Below is a small trained network, with its code and all its weights. Each question gives an input and a target symbol and asks what happens when units are switched off, that is, made to give their printed mean instead of their output.

import numpy as np


def w(rows, s, z=0):
    codes = np.array(rows[::2]) - 128.0
    scale = np.full(codes.shape[1], s)
    scale[-1] = z or s
    return codes * scale


def norm(h):
    return h / np.sqrt((h * h).mean(-1, keepdims=True) + 1e-5)


def f(y):
    return y / 2 * (1 + np.tanh(0.7978845608 * (y + 0.044715 * y**3)))


def softmax(a):
    e = np.exp(a - a.max(-1, keepdims=True))
    return e / e.sum(-1, keepdims=True)


def log_softmax(a):
    a = a - a.max(-1, keepdims=True)
    return a - np.log(np.exp(a).sum(-1, keepdims=True))


def net(x, mask):
    ids = ['ΠΨΩαβγεζηθλτφ'.index(c) for c in x.split()]
    T = len(ids)
    res = E[ids] + P[:T]
    u = 0
    for l in range(2):
        r = norm(res)
        for j in range(2):
            rows = slice(4 * j, 4 * j + 4)
            q, k, v = (r @ M[l][rows].T for M in (Q, K, V))
            z = softmax(np.where(np.tri(T) > 0, q @ k.T / 4**0.5, -1e9)) @ v
            o = O[l][rows]
            res = res + np.where(mask[u + j], z, o[:, -1]) @ o[:, :-1]
        u += 2
        y = f(norm(res) @ A[l][:, :-1].T + A[l][:, -1])
        res = res + np.where(mask[u : u + 8], y, B[l][:, -1]) @ B[l][:, :-1]
        u += 8
    return log_softmax(norm(res)[-1] @ U[:, :-1].T + U[:, -1])


Q, K, V, O, A, B = {}, {}, {}, {}, {}, {}
E = w([
[58,124,122],'Π',
[122,54,136],'Ψ',
[183,112,143],'Ω',
[183,112,137],'α',
[64,131,120],'β',
[137,123,134],'γ',
[143,125,136],'ε',
[199,108,144],'ζ',
[108,144,126],'η',
[127,173,150],'θ',
[248,122,155],'λ',
[73,84,246],'τ',
[148,160,43],'φ',
],0.014)
P = w([
[4,178,76],'0',
[22,186,93],'1',
[97,183,138],'2',
[150,135,124],'3',
[142,177,130],'4',
[129,173,131],'5',
],0.0032)
Q[0] = w([
[237,193,215],'0.h0',
[44,46,167],'0.h0',
[133,58,102],'0.h0',
[170,163,95],'0.h0',
[45,85,110],'0.h1',
[40,218,2],'0.h1',
[129,181,22],'0.h1',
[152,60,96],'0.h1',
],0.0088)
K[0] = w([
[155,194,76],'0.h0',
[99,60,170],'0.h0',
[80,115,136],'0.h0',
[196,136,142],'0.h0',
[117,159,135],'0.h1',
[131,254,117],'0.h1',
[154,165,114],'0.h1',
[89,88,122],'0.h1',
],0.015)
V[0] = w([
[81,133,239],'0.h0',
[121,11,183],'0.h0',
[198,164,150],'0.h0',
[129,169,184],'0.h0',
[92,72,151],'0.h1',
[88,102,163],'0.h1',
[116,127,43],'0.h1',
[137,29,97],'0.h1',
],0.011)
O[0] = w([
[112,200,168,162],'0.h0',
[135,186,143,115],'0.h0',
[104,85,168,254],'0.h0',
[80,130,86,194],'0.h0',
[158,205,134,145],'0.h1',
[97,178,175,141],'0.h1',
[174,150,83,54],'0.h1',
[82,254,105,144],'0.h1',
],0.0057,0.0042)
A[0] = w([
[128,92,78,79],'0.n0',
[123,132,9,3],'0.n1',
[149,138,148,104],'0.n2',
[181,121,145,166],'0.n3',
[69,156,56,233],'0.n4',
[112,189,140,147],'0.n5',
[155,117,110,124],'0.n6',
[84,118,92,131],'0.n7',
],0.014,0.003)
B[0] = w([
[143,132,156,142],'0.n0',
[201,69,2,113],'0.n1',
[128,93,124,155],'0.n2',
[63,122,96,254],'0.n3',
[134,90,193,165],'0.n4',
[242,200,57,223],'0.n5',
[72,175,158,150],'0.n6',
[112,27,105,126],'0.n7',
],0.0068,0.0034)
Q[1] = w([
[161,81,150],'1.h0',
[125,159,152],'1.h0',
[146,51,167],'1.h0',
[178,81,180],'1.h0',
[57,129,95],'1.h1',
[110,129,250],'1.h1',
[106,89,167],'1.h1',
[145,106,238],'1.h1',
],0.011)
K[1] = w([
[168,127,217],'1.h0',
[80,162,206],'1.h0',
[205,114,255],'1.h0',
[182,177,203],'1.h0',
[129,149,20],'1.h1',
[128,179,207],'1.h1',
[188,132,172],'1.h1',
[158,210,254],'1.h1',
],0.0089)
V[1] = w([
[254,125,243],'1.h0',
[4,87,180],'1.h0',
[204,123,115],'1.h0',
[110,133,57],'1.h0',
[106,170,243],'1.h1',
[143,207,42],'1.h1',
[205,35,128],'1.h1',
[101,115,101],'1.h1',
],0.0075)
O[1] = w([
[100,194,66,247],'1.h0',
[131,69,193,166],'1.h0',
[140,193,66,144],'1.h0',
[216,63,96,68],'1.h0',
[2,110,142,177],'1.h1',
[223,166,223,3],'1.h1',
[149,170,40,213],'1.h1',
[65,23,109,114],'1.h1',
],0.0058,0.005)
A[1] = w([
[86,121,23,61],'1.n0',
[154,133,79,211],'1.n1',
[124,13,170,253],'1.n2',
[191,160,251,112],'1.n3',
[72,201,151,101],'1.n4',
[1,150,43,89],'1.n5',
[74,108,58,61],'1.n6',
[79,165,119,98],'1.n7',
],0.0082,0.0043)
B[1] = w([
[80,86,130,187],'1.n0',
[125,193,169,189],'1.n1',
[254,187,166,214],'1.n2',
[74,154,22,146],'1.n3',
[176,80,146,165],'1.n4',
[108,141,130,253],'1.n5',
[99,94,74,171],'1.n6',
[190,67,118,150],'1.n7',
],0.0065,0.0054)
U = w([
[165,222,150,254],'Π',
[166,196,145,169],'Ψ',
[136,146,121,45],'Ω',
[151,126,85,15],'α',
[145,149,105,48],'β',
[166,141,91,73],'γ',
[151,125,103,65],'ε',
[121,136,133,47],'ζ',
[189,99,94,105],'η',
[157,45,159,172],'θ',
[9,156,2,185],'λ',
[10,202,228,110],'τ',
[185,83,43,134],'φ',
],0.011,0.0076)

Each question gives the input, a string of symbols that net reads in full, and the target symbol t.
The units are the heads (4 rows each of Q, K, V and O) and the neurons (one row each of A and B). Each row of codes is followed by its name. A weight is (code - 128) times the scale printed after its matrix; where a second scale follows, it is the last column's (O, A, B and U).
mask holds one flag per unit, layer by layer, with each layer's heads first. A switched-off unit (its flag False) gives its mean, the last column of its rows in O or B, instead of its output. The means were averaged over made-up inputs and are rounded, as every weight is.
A unit's drop is (log p(t) with every unit on - log p(t) with that unit switched off) / (log p(t) with every unit on - log p(t) with every unit switched off).
The circuit of an input: a set's keep is (log p(t) with only the set's units on - log p(t) with every unit switched off) / (log p(t) with every unit on - log p(t) with every unit switched off). Starting from the 12 units with the biggest drops (on a tie, the unit counted first), units are removed one at a time, each time the one whose removal leaves the highest keep (on an exact tie, the one counted first), for as long as the keep stays at least 0.8.
units of the circuit, in order: the units of the circuit, biggest drop first
most important unit: the unit with the biggest drop
top k neurons: the k neurons with the biggest drops, biggest first
k most important neurons of layer l: the k neurons of layer l with the biggest drops, biggest first
heads that matter: for each layer, one digit per head in row order, 1 if its drop is at least 0.15 and else 0, layers parted by /
drop when u is switched off: that unit's drop, to one decimal
input τ ζ λ ζ, target λ: most important unit => 1.h0
input θ α Ψ λ γ, target Π: top 2 neurons => 0.n5; 0.n4
input γ λ Ω λ Ψ β, target Π: heads that matter => 10 / 00
input τ λ ζ, target τ: units of the circuit, in order => 0.h0; 1.h1
input θ θ Ψ η Ω ε, target Π: units of the circuit, in order => 0.h1; 0.n5
input τ η λ, target τ: units of the circuit, in order => 1.h1; 1.n2
input Ω Ψ γ, target Π: units of the circuit, in order => 0.h1; 1.h1
input λ λ ζ, target λ: heads that matter => 00 / 01
input ζ τ β, target τ: heads that matter => 10 / 11
input τ ε η, target τ: units of the circuit, in order => 0.n5; 1.h1; 0.h1; 0.h0
input ζ λ Ψ, target Π: heads that matter => 01 / 00
input λ β θ Π θ, target θ: heads that matter => 11 / 10
input φ Ω Π, target φ: heads that matter => 11 / 00
input θ β η, target θ: most important unit => 0.h1
input Ψ λ η, target Π: units of the circuit, in order => 1.h1; 0.n5; 0.h0
input Ψ φ α λ Π, target Π: units of the circuit, in order => 1.h1; 0.h0
input β γ λ τ λ, target τ: top 2 neurons => 0.n5; 1.n3
input ε θ γ, target θ: heads that matter => 01 / 10
input θ τ λ γ, target τ: heads that matter => 00 / 01
input λ θ λ Π β Ψ, target Π: heads that matter => 11 / 00
input λ λ γ ζ Ψ τ, target Π: heads that matter => 11 / 00
input α λ τ θ, target τ: top 3 neurons => 0.n5; 0.n3; 1.n2
input λ φ λ ζ Ω, target λ: most important unit => 0.n5
input ζ β θ Ω θ, target θ: heads that matter => 01 / 10
input λ λ τ η, target τ: 4 most important neurons of layer 0 => 0.n5; 0.n3; 0.n1; 0.n0
input Π τ λ λ θ λ, target λ: heads that matter => 00 / 10
input λ η τ λ α, target τ: most important neuron of layer 1 => 1.n3
input λ Ψ Ψ Ψ λ β, target Π: drop when 0.n5 is switched off => 0.5
